Here is a tiny trained network, its code and every weight. The questions are about switching its units off for an input and a target symbol, where a switched-off unit gives its printed mean instead of its output.

import numpy as np


def w(rows, s, z=0):
    codes = np.array(rows[::2]) - 128.0
    scale = np.full(codes.shape[1], s)
    scale[-1] = z or s
    return codes * scale


def norm(h):
    return h / np.sqrt((h * h).mean(-1, keepdims=True) + 1e-5)


def f(y):
    return y / 2 * (1 + np.tanh(0.7978845608 * (y + 0.044715 * y**3)))


def softmax(a):
    e = np.exp(a - a.max(-1, keepdims=True))
    return e / e.sum(-1, keepdims=True)


def log_softmax(a):
    a = a - a.max(-1, keepdims=True)
    return a - np.log(np.exp(a).sum(-1, keepdims=True))


def net(x, mask):
    ids = ['ΔΘΠΩαεζημ'.index(c) for c in x.split()]
    T = len(ids)
    res = E[ids] + P[:T]
    r = norm(res)
    for j in range(2):
        rows = slice(3 * j, 3 * j + 3)
        q, k, v = (r @ M[0][rows].T for M in (Q, K, V))
        z = softmax(np.where(np.tri(T) > 0, q @ k.T / 3**0.5, -1e9)) @ v
        o = O[0][rows]
        res = res + np.where(mask[j], z, o[:, -1]) @ o[:, :-1]
    y = f(norm(res) @ A[0][:, :-1].T + A[0][:, -1])
    res = res + np.where(mask[2:18], y, B[0][:, -1]) @ B[0][:, :-1]
    return log_softmax(norm(res)[-1] @ U[:, :-1].T + U[:, -1])


Q, K, V, O, A, B = {}, {}, {}, {}, {}, {}
E = w([
[61,150,189,176,135,179,177,194,163,150],'Δ',
[168,162,57,144,124,139,96,167,82,60],'Θ',
[119,141,85,148,50,105,129,92,177,67],'Π',
[129,117,91,65,137,61,227,164,146,146],'Ω',
[129,90,160,178,92,128,133,195,148,6],'α',
[59,117,43,169,171,139,194,151,152,216],'ε',
[213,114,169,155,198,82,90,152,74,150],'ζ',
[127,160,126,192,115,62,101,190,164,72],'η',
[125,117,114,84,175,121,53,124,252,129],'μ',
],0.025)
P = w([
[61,104,125,130,20,8,78,236,162,79],'0',
[95,130,106,111,61,58,105,191,139,92],'1',
[121,146,107,111,113,117,103,210,149,113],'2',
[131,162,108,131,140,142,103,180,151,122],'3',
[144,198,111,130,159,146,131,150,160,129],'4',
[134,217,121,142,198,150,149,120,151,119],'5',
[163,228,114,142,213,169,162,131,177,140],'6',
],0.011)
Q[0] = w([
[149,241,31,216,163,136,54,148,158,3],'head 1',
[228,104,156,116,142,47,112,112,96,129],'head 1',
[166,161,29,132,159,66,171,146,152,40],'head 1',
[127,135,95,121,158,73,155,133,149,127],'head 2',
[118,167,67,175,135,154,117,157,143,35],'head 2',
[78,60,117,99,149,114,181,106,80,186],'head 2',
],0.012)
K[0] = w([
[146,169,220,76,254,187,173,59,161,217],'head 1',
[117,48,153,165,100,89,56,131,82,192],'head 1',
[133,104,184,56,243,101,225,24,151,194],'head 1',
[117,36,130,138,202,78,139,138,134,160],'head 2',
[83,198,177,159,230,154,169,35,145,184],'head 2',
[105,106,59,132,50,78,136,219,115,102],'head 2',
],0.0096)
V[0] = w([
[98,100,86,117,146,161,116,144,197,92],'head 1',
[137,121,112,192,177,132,54,25,123,254],'head 1',
[123,119,142,216,39,171,94,95,93,70],'head 1',
[83,71,11,118,140,118,131,148,97,86],'head 2',
[51,80,123,127,166,108,226,198,94,160],'head 2',
[55,255,84,153,89,149,146,184,208,106],'head 2',
],0.0074)
O[0] = w([
[61,129,87,107,57,172,169,117,145,171,173],'head 1',
[227,173,105,119,74,105,149,201,187,158,68],'head 1',
[209,183,169,216,100,166,139,178,113,254,3],'head 1',
[210,101,81,110,169,126,182,122,165,156,160],'head 2',
[135,178,105,71,138,136,197,230,107,79,166],'head 2',
[129,118,118,160,132,99,128,172,190,125,246],'head 2',
],0.0089,0.0059)
A[0] = w([
[137,126,163,64,149,106,120,83,246,129,130],'neuron 1',
[169,173,203,100,171,228,104,49,14,191,81],'neuron 2',
[112,217,74,154,139,182,114,104,129,43,211],'neuron 3',
[140,57,206,163,66,111,152,143,173,79,55],'neuron 4',
[74,175,167,151,116,216,159,156,120,150,94],'neuron 5',
[166,169,149,162,158,168,65,151,52,152,165],'neuron 6',
[171,150,67,106,168,179,75,63,152,119,89],'neuron 7',
[90,160,98,105,119,182,21,118,124,66,104],'neuron 8',
[123,58,138,124,83,139,81,80,218,182,102],'neuron 9',
[83,152,74,102,23,136,127,116,170,96,55],'neuron 10',
[101,120,111,130,142,112,218,116,196,142,173],'neuron 11',
[150,150,150,63,145,83,92,118,89,89,233],'neuron 12',
[51,67,90,126,201,127,148,94,109,212,1],'neuron 13',
[127,156,198,121,119,155,80,144,132,70,224],'neuron 14',
[91,134,95,167,80,112,164,80,122,170,73],'neuron 15',
[55,160,138,180,82,196,170,143,91,131,228],'neuron 16',
],0.013,0.0054)
B[0] = w([
[68,95,110,131,87,101,100,163,136,161,177],'neuron 1',
[201,88,68,157,210,211,149,7,122,199,141],'neuron 2',
[161,90,85,137,113,122,143,128,127,189,249],'neuron 3',
[165,159,111,166,140,160,146,72,149,69,146],'neuron 4',
[91,94,152,119,81,96,147,169,88,143,148],'neuron 5',
[159,147,89,181,154,122,87,144,128,152,189],'neuron 6',
[136,63,88,134,100,157,113,54,95,128,167],'neuron 7',
[139,64,105,146,115,78,137,153,139,172,208],'neuron 8',
[69,93,96,108,166,94,107,82,106,136,161],'neuron 9',
[151,186,157,129,87,115,64,74,122,140,190],'neuron 10',
[76,147,105,106,109,149,134,144,170,160,195],'neuron 11',
[161,125,123,98,152,91,116,150,84,101,212],'neuron 12',
[153,213,82,150,49,62,154,195,160,106,140],'neuron 13',
[125,103,133,210,114,105,143,118,137,146,194],'neuron 14',
[167,192,118,153,146,113,61,157,81,118,130],'neuron 15',
[68,118,156,154,102,142,58,157,133,146,175],'neuron 16',
],0.016,0.014)
U = w([
[101,139,172,154,42,47,51,199,131,99,192],'Δ',
[95,130,57,162,188,236,195,69,125,246,208],'Θ',
[126,220,177,114,172,172,50,83,69,125,191],'Π',
[58,22,146,55,161,94,138,60,135,102,40],'Ω',
[87,99,211,130,76,254,118,120,64,116,180],'α',
[137,197,113,76,93,160,195,113,136,113,151],'ε',
[208,112,105,144,69,140,130,117,29,151,86],'ζ',
[130,84,156,191,122,183,131,84,213,54,2],'η',
[157,99,175,63,23,142,15,35,198,146,25],'μ',
],0.0076,0.0044)

Each question gives the input, a string of symbols that net reads in full, and the target symbol t.
The units are the heads (3 rows each of Q, K, V and O) and the neurons (one row each of A and B). Each row of codes is followed by its name. A weight is (code - 128) times the scale printed after its matrix; where a second scale follows, it is the last column's (O, A, B and U).
mask holds one flag per unit, heads first, then neurons. A switched-off unit (its flag False) gives its mean, the last column of its rows in O or B, instead of its output. The means were averaged over made-up inputs and are rounded, as every weight is.
A unit's drop is (log p(t) with every unit on - log p(t) with that unit switched off) / (log p(t) with every unit on - log p(t) with every unit switched off).
The circuit of an input: a set's keep is (log p(t) with only the set's units on - log p(t) with every unit switched off) / (log p(t) with every unit on - log p(t) with every unit switched off). Starting from the 12 units with the biggest drops (on a tie, the unit counted first), units are removed one at a time, each time the one whose removal leaves the highest keep (on an exact tie, the one counted first), for as long as the keep stays at least 0.8.
units of the circuit, in order: the units of the circuit, biggest drop first
unit that matters most: the unit with the biggest drop
top k neurons: the k neurons with the biggest drops, biggest first
which heads matter: for each layer, one digit per head in row order, 1 if its drop is at least 0.15 and else 0, layers parted by /
drop of u: that unit's drop, to one decimal
input ε Θ ε Π ε ε Θ, target ε: which heads matter : 11
input Θ ζ ζ Θ η, target ζ: units of the circuit, in order : [head 2; neuron 3; head 1; neuron 16]
input Θ Ω Θ Π μ Ω μ, target Ω: units of the circuit, in order : [neuron 9; neuron 6]
input ζ Θ Ω Θ ε, target ε: unit that matters most : neuron 13
input ε η Θ, target ε: which heads matter : 01
input α Θ Θ, target Θ: units of the circuit, in order : [head 1; head 2; neuron 12]
input Θ ε α, target ε: which heads matter : 01
input η Θ Π Ω α α, target Ω: which heads matter : 10
input ζ Θ ζ Π, target ζ: which heads matter : 11
input Θ α α, target α: which heads matter : 10
input ζ ε η α, target ε: which heads matter : 01
input ε Θ α Δ μ Ω Ω, target ε: which heads matter : 00
input η η Θ μ η, target μ: units of the circuit, in order : [head 1; neuron 10; head 2]
input η Δ η ζ Θ ζ Δ, target Δ: unit that matters most : neuron 5
input Θ Π α, target η: which heads matter : 01
input Ω η Ω, target ε: which heads matter : 01
input α α Θ Θ, target Θ: which heads matter : 11
input Ω ζ ζ, target Π: top 2 neurons : [neuron 3; neuron 8]
input ζ Θ Θ η ζ Ω Δ, target Δ: top 2 neurons : [neuron 5; neuron 16]
input ζ ε α Π η, target ε: unit that matters most : head 2
input μ μ Θ, target μ: drop of head 2 : 0.2
input α Θ Θ μ α, target μ: drop of head 1 : 0.8
input ζ ζ α Θ α, target ζ: drop of head 1 : 0.4
